B:
0: [ 207  -67   85 -134  435  217  245  385  -28  140 -396   96  116  250
  -28   12  290  -47  243 -245  -54   77   26  -21  288  -20]
1: [-136  329  146  240 -236  -22  210 -245  -93 -115  244  150 -200 -109
  -44  -46  130  108  -93 -260  -53 -190 -229   16   93  -51]
2: [ 261  -47  -98  107  204  159  144   72  204   33  -73 -164  -87  156
  -97  151  119   28  140  180  136  302  194  140  144  -66]
3: [ -24   23 -154  115  -41 -113  -95 -293  147  -59   17   27  -77  -73
 -105   87 -564  125  320  112  375  -12  -22  109   12  -60]
4: [-345   67   48 -155 -135  -77  -19 -184  178  115  565   96 -377   12
   93 -110  153   -2 -201 -251 -261 -316  -16  -23 -175 -203]
5: [-188  -51  -12 -258   55  -29   94  -78  -45  -84 -144  174  -17   73
  -47  -95 -227  -94  383 -427   30 -359 -139   63   44    1]
6: [ 295   65   61  275  204   36 -112  208  173  192  257   70  -67   60
   -8  129  169  117 -191  318   52  354   47 -151  190 -236]
7: [ 273 -106    1   74  293   10 -208  278  187  183  168  103    0  123
   -3  104   19   -6  -37  275   60  272   65 -154  156 -238]
8: [-341  198  -79  -23 -228   74  431 -517  105  -97    3 -167 -352  -31
  -73  -27  -23  158  233 -380   48 -292   59  346 -106   81]
9: [-237  112   30  -32 -101  -95    4 -215   52   13  225  160 -188  -50
    4  -67 -157   66   61 -231    4 -275 -127    0  -32 -103]
10: [-110  -49 -201  -55  -60  -46   59 -337  178 -123  -43  -95 -147   12
 -117   59 -446   36  403  -38  286 -106   67  240  -51    3]
11: [-209  125  -63   15 -183   23  262 -364  107 -124  131  -91 -282   -8
  -76    2  -23   53  144 -225   30 -192   19  232  -60    3]
12: [ 397   -7 -106  320  336   96  -91  136  359  306   46 -139  -80   86
  -42  248  -19  264  -21  565  291  588  279  -10  159 -205]
13: [-270  315  186   95 -206  -17  227 -207  -85  -19  309  186 -257  -77
   26 -115  247   96 -155 -410 -197 -316 -216  -23   30  -80]
14: [ 376  252  200  495  188   76  -35  271   48  216  261  164  -29   -1
    1  131  358  214 -351  316   11  430  -63 -239  317 -238]
15: [ -85   50   57  -19  -27  -95  -75  -45  -20  -48  190  233  -58   -6
  -23  -46 -143  -43   72 -165    9 -192 -183  -76   67 -122]
16: [ 378  504  200  705   -5  267  534   -6 -136  -56 -161  -52  -52  -49
 -157  156  530  313 -127   56  109  415  -99   76  433   45]
17: [ 328  -24   64  182  280   60 -150  330  203  228  303   72  -65  134
   21  121  283   26 -239  328  -43  372   98 -180  181 -272]
18: [ -91 -101   33 -283  174  -24   20   99  -69  -22 -176  245   70  121
  -28  -86 -176 -136  352 -386    2 -294 -155  -39  111  -37]
19: [ 173  -60   16  -17  281  129   65  229  171  178   61  -15  -92  183
    3   65  283   -6  -22   43  -70  183  139  -19  132 -151]
20: [ 425   33  -79  348  249  116   33  112  176   74 -135  -87   30   72
 -131  225  -53  158  136  406  328  492  126   44  264  -92]
21: [ 117  109  133   77  104  214  308  177   79   77  210  -53 -213  176
    5   22  695  -26 -236 -126 -290  119   86   25  144 -107]
22: [-211  147  -44   44 -151  -47  134 -347   67  -69   95   26 -205  -65
  -60  -12 -221  114  180 -201  122 -210  -68  138  -31  -24]
23: [-116  -12 -132  -53  -24  -47   53 -272  100  -89  -82    8  -98   -1
  -96   26 -414   42  384 -123  245 -156  -19  160    0   -7]
24: [ 145  118  -41  214  152  137  206  -51  174  130  -87 -119 -124   50
  -69  127   77  228   99  118  173  248  147  118  131  -51]
25: [ 225  -66  -44    0  196  249  286  153  218   36   49 -236 -186  258
  -61  116  515  -77   -9   53 -125  262  264  173  108  -68]
26: [ 274  -35  -78  102  215  208  240   98  177   19 -124 -197  -84  183
 -107  152  230   15  142  128   93  309  206  168  169  -30]
27: [-276  244  -15   48 -213   75  431 -436   27 -124   -4  -95 -294  -39
  -76  -33   52  144  181 -387   24 -259  -23  282  -29   73]
28: [-181   63  -77  -29  -60  -41   88 -279  102  -24   31   21 -168  -20
  -52   -6 -266   97  240 -169  146 -183  -20  128  -31  -29]
29: [-207   41   37  -67 -115 -127 -101 -145   77  -15  407  179 -204  -18
   20  -67  -91  -45  -40 -177  -84 -263 -126  -53  -57 -172]
30: [-176  258   52   21 -199  155  641 -330 -244 -366 -374  -12  -88   11
 -179  -68   97  -14  416 -650   34 -354 -202  323  165  233]
31: [-105 -172    8 -299  215 -138 -238  122  -10   62  -63  349  103   83
   10  -88 -417 -119  334 -249   72 -293 -175 -148   65 -136]
32: [ 138   92  164   49  264  153  171  282   13  202   -1  124  -46  146
   31    0  443   52  -94 -148 -166  101   -9 -111  221 -121]
33: [  73  146  -41  283 -135 -113  -32 -251  -37 -218    6  136    5 -123
 -157   73 -456   79  258   54  354  -12 -209   47  146  -28]
34: [ 338  -79   50   88  240   90  -58  340  126   55  205   53  -23  182
  -34   93  315 -126 -120  199  -78  292   57 -104  206 -202]
35: [-371   20   39 -363    6   65  315 -145  -16  -11  -97   77 -186  109
   18 -153   96  -55  269 -660 -179 -488  -60  141  -43   31]
36: [ 226  387  284  475   68  147  238  177  -70  149  212  148 -111  -13
    5   48  612  218 -384    7 -146  251 -134 -170  310 -150]
37: [ 372  243  232  375  122  173  245  288 -145  -47   32  144   37   74
  -78   69  550    8 -185  -12  -97  267 -155 -112  400  -84]
38: [ 345 -226 -192   11  285  138  -18  158  371   82   71 -240 -112  239
  -88  204   89  -60  115  395  128  421  344  139   78 -143]
39: [-257  141   -8  -22 -128  -17  167 -305  103    3  168   15 -265  -27
  -13  -42  -56  107   88 -259    2 -236  -28  121  -62  -52]
40: [ -67 -144  -66 -172   92 -139 -233  -15  105    1  112  197  -15   46
  -24  -18 -405  -85  250  -50  133 -164  -79  -57    4 -151]
41: [430  88  43 323 262 200 175 241 100  90 -90 -61   1 129 -93 177 320 101
 -24 249 102 462 102   7 314 -89]
42: [ 332 -183 -117   23  365  135  -33  244  321  190   16 -139  -62  224
  -40  170  117   -1   77  334  106  396  286   41  120 -167]
43: [ 312   52   66  159  347  146  134  263   -8  125 -306   91  120  118
  -70  101   98  103  179   29  145  255  -12  -49  323  -53]
44: [ 561   -3   42  410  284    7 -277  360  143  111  208  130  101   67
  -71  208   33   40 -151  577  196  565    1 -229  323 -268]
45: [-207  354    8  157 -260  189  703 -487  -80 -249 -229 -181 -261  -38
 -158   -8  191  159  272 -495   53 -226  -54  401   78  208]
46: [-145 -166 -109 -277   74  -76  -77  -86  112  -41   -2  100  -66   94
  -39  -33 -354 -123  353 -196   91 -256  -22   66  -45  -74]
47: [-268  -75    1 -367   52  -10  126  -71   -1  -27  -72  146  -96  119
   -2 -129  -91 -122  312 -503  -95 -419  -85   71  -25  -19]
48: [ 288 -102   43 -126  380  310  382  382   23   19 -336  -78   36  327
  -70   56  533 -151  198 -198 -137  168  137  104  278   14]
49: [ 487   36   -1  500  313 -131 -529  259  276  336  320  194   69  -57
   -9  238 -305  270 -191  783  376  618   27 -332  235 -373]
50: [ 306  118   15  301  295  176  142  155  208  273  -51  -85  -84   95
  -33  170  246  262  -54  272  128  443  183    1  222 -127]
51: [-109  189  -43  187 -234  -45  158 -384   28 -204  120    1 -189 -100
 -122   31 -212   93  164 -105  182 -125 -103  171   22   -7]
52: [  -1  199   88  249 -156 -130  -71 -152  -57 -135  282  232  -69 -117
  -69    1 -182   42  -17  -27  101  -88 -261  -84  125 -127]
53: [-243   59  113 -157   14  -90  -33  -27  -24   80  179  284 -109   13
   51 -122  -56    0   45 -368 -114 -346 -184 -114   15 -132]
54: [  38  -56   32 -163  229  215  271  180  161  146   37  -97 -190  252
   19    5  516  -60  -15 -198 -240   35  183   87   69  -80]
55: [-140  157   40  109 -192  -90    7 -234   58  -73  393  108 -232  -68
  -28  -24  -34   30  -69 -102  -24 -161 -118    6  -18 -128]
56: [ 463  -64  -48  281  395   33 -219  294  201  220  -56   62  114   85
  -67  212 -159  141   82  494  317  519   97 -139  277 -206]
57: [ -82 -149  -23 -211  161 -167 -298   63   65   76   76  302   40   45
   13  -48 -449  -74  256 -104  115 -213 -134 -141   24 -177]
58: [ 424 -249 -146    0  379  117  -69  282  232   39 -143  -92   73  235
 -109  186  -52 -103  258  324  205  389  204   47  201 -114]
59: [ 133 -100   48 -172  388  197  176  325  106  212 -162   19  -24  253
   17   21  352  -34  109 -158 -128   87  129  -11  166  -89]
60: [-190   72  -33   -6  -68 -101  -53 -243  133   47  226  105 -192  -49
   -3  -22 -257  101   94  -87   93 -176  -55   18  -54 -122]
61: [-210   27 -126  -31  -62  -80  -23 -323  233   66  193  -27 -252  -30
  -20   23 -319  137  163  -30  161 -130   62  122 -122 -100]
62: [  54   63    4  199 -102 -238 -313 -122  -24 -160  252  305   40 -127
  -94   31 -526  -11  128  128  268  -62 -282 -137  114 -165]
63: [ 457 -389 -240  -22  450  -30 -432  311  392  157   38  -37   97  210
  -75  228 -393  -94  240  624  340  485  261  -62  121 -253]
64: [-174    4  -64 -128   -1  -19  116 -207   53  -55  -86   53 -105   35
  -58  -27 -249   15  333 -266  117 -237  -43  132   -1   -5]
65: [ 240  249  159  218  186  336  624  154 -153  -32 -433  -45   10  143
 -114   56  580   97  136 -308  -46  159  -30  140  377  109]
66: [ 269  132  158  168  295  186  233  299  -67  124 -220  124   69  128
  -42   53  352   82   36  -98  -17  199  -64  -78  338  -55]
67: [ -74  147  -42  233 -186 -152 -141 -303  158  -37  421   72 -223 -128
  -46   50 -277  130  -49  150  168  -22  -73    7  -39 -167]
68: [ 283  -35   95   38  433  198   62  435  200  360   83    6  -77  233
   60   88  533   63 -185  128 -165  341  193 -130  195 -213]
69: [ -40   28  -15   75  -74 -168 -233 -134   86  -44  325  196  -91  -62
  -37   12 -337   -1   52   61  135  -93 -135  -79   23 -181]
70: [ 228 -144 -165   69  303   24 -195   88  397  276  146 -109 -119  121
  -13  180 -154  130   54  445  220  375  281    4   26 -224]
71: [ 199  -16   88   28  293  141   52  313  152  230  157   38 -102  188
   36   54  432    3 -158   55 -160  215  113 -101  155 -195]

[  54   47  -53  -40   11    7  -52   55    2   23   63  149   83  -89
  -29  -33   83  100  -69   83 -157  -59  -11   73  138  106  -39   65
  -80   31]
8
[   1  168   -9   32  -19   32  -28   53   99   62  -42  121   -9 -108
   -3   20   19  129    2   -1 -118  -32  -28  181   52  -48   10   88
 -113  -16]
61
[ -88 -113   94  105 -130   67    3  -50   14 -142   55  -64  141  102
  112 -202   18  145   -3  -48  -22 -146 -197  -11  166  227 -105  336
 -175 -138]
22
[-100  -94   39   63  -99   -4   74  -15  -70  -90  119  -27  161   82
  125 -174   24   19  -93  -10   -7  -23 -154 -158  124  321 -117   47
  -72 -111]
43
[  52   96  -54    1    0  -28   16   31   -9   58   58   82   31  -85
   22    4   75   65 -119  -13 -101   10    1   17   79   90  -14   50
 -140  -27]
58
[  60  119  -57  -31    2   17  -58   66   49   52   10  170   51 -116
  -57  -19   81  143  -49   72 -182  -65  -17  160  125   40  -21  118
 -102   34]
10
[ -40  -30   62   19   -3   78 -110   72   47  -58   44  158  102  -39
   27  -46    4  105   71  107 -131 -129  -55  125  149   61  -41   23
  -11   33]
20
[-110   80  -10   78 -123  -71  190   -8  -51   18   65  -45   89   43
  127 -128   25  -26 -163  -88   26  116 -145 -185   22  286  -95  -62
  -83 -147]
47
[   3  115  -22  -37   40   33  -63   88   57   58    1  167   20 -124
  -20   75   -7   47   12   88 -111  -11   42  122   50  -48   21  -99
    3   55]
50
[  -1  201 -140 -115  -14   33   28    9   80   97  -95  -13  -10 -102
 -106   63  -47   14  -48   35    7   61   34   84  -39  -77   45  107
  -34   -5]
19
[  36   95   -6  -19  107   -5  -47   88    3   92   78  137  -39 -149
   70  186  -11  -49  -32   23  -55   64  147    8   -7  -81   75 -278
  -27   40]
39
[-224 -120   84   -3 -111  172  -20  -61   83 -173  -65 -174  116  126
   55  -93 -201  -18  157   48  169  -80 -127  -29    4   35  -27  170
   60  -90]
13
[-132  -67   54   19  -50   75   14  -17   14  -81   27  -96   78   56
  104  -20 -105  -48   38   -1  106   -8  -51  -96    8   70  -15   -4
   -4  -81]
21
[-247  -86  214  171 -132  138  -17   -9  107 -166  -27  -47   92  114
  187 -128 -147   76  182  -31   67 -121 -203   47   57   61  -61   90
  -19 -134]
6
[ 110  149  -41    0   49   22  -82   47   76   92    7  129  -42 -158
  -16   90   66  145  -43  -15 -155  -62   63  193   80 -103   53  153
 -194   11]
12
[-174  257  -18  -21  -31    4   73  152   86  105  -79  210   29 -111
  -14   39  -94  -64   53  140  -54  143  -37   70  -70   -6  -24 -442
  219   54]
54
[  95   12  -86 -124   89   28  -99   52  -22   43   76  108   51 -119
  -51   96   36   10  -61  113  -97  -28  114   30   90    8   32  -23
  -31   77]
27
[ -57  158  -30   38  -46  -19  110  -10   35   72  -12  -66  -26  -41
   82   38  -41  -31  -85 -102   63  111  -13  -56  -61   19   22  -29
 -105 -107]
57
[  97   11  -68  -18   29  -31    8  -18  -53   41  114  -24   22  -64
   53   39   73   26 -161  -61  -33    8   52  -80   77   99   17  115
 -204  -57]
25
[ 116  226 -239 -223  117  -49   26   62  -28  208   11   66  -43 -211
 -128  228    4 -129 -168   89  -11  193  224  -47  -84  -85  104 -227
   30   89]
5
[  50  -51  -16   -8   -1   40  -55  -23  -10  -35   80  -15   63  -24
   39  -23   44   85  -69  -17  -49  -87   -4    1  123   85   -8  230
 -180  -49]
11
[ -41 -195  114  112 -113  168  -89 -157   78 -197    2 -252   74  136
  115 -145  -44  202   60 -152   82 -254 -150   61  152   50  -13  717
 -342 -201]
67
[ -61   89  -46  -22  -12   11   86  -28   13   49   -4 -129  -24  -25
   68   87  -98 -102  -64  -70  140  119   45 -116  -93  -18   55  -55
  -49  -89]
53
[  -2  245 -232 -212   26  -61  104   81  -29  173  -21   92   33 -151
 -144   93   -8 -132 -157  148  -21  214   95  -76  -69   60   10 -294
  142   82]
0
[ -37   45  -91  -81  -20   19   67  -38  -15   21    9 -134   30  -13
   11   42  -66  -86  -88  -14  114   86   30 -126  -41   46   28   31
  -42  -66]
32
[  68  191  -38    2   48   -8  -43   86   66  116    6  191  -29 -172
   -6   89   55  100  -49   21 -159   -2   51  163   55  -63   30  -41
 -102   28]
38
[-110  166  -15   36  -73    1  107   16   54   53  -45  -18    8  -27
   61   -5  -61  -17  -39  -46   43   95  -65  -16  -51   35   -9  -69
  -27  -86]
68
[ -71  -81   61  -38   12  185 -144  -34  112 -101  -55 -108   12    4
   23   86 -161   21  166   33  103 -125   41   97    9 -172   82  211
  -36  -27]
44
[ -41 -214   88  -20   58  155 -143  -60    9 -129   73 -161   30   38
  124  114 -141  -56  105   -8  151 -110   93  -72   25  -88   86  120
  -76  -54]
52
[  27 -204  -75 -163   51   21  -66   29 -149  -81  194   40  204    6
  -22  -38   44  -78 -107  190  -43  -38   43 -202  164  279  -65  -74
   64   66]
30
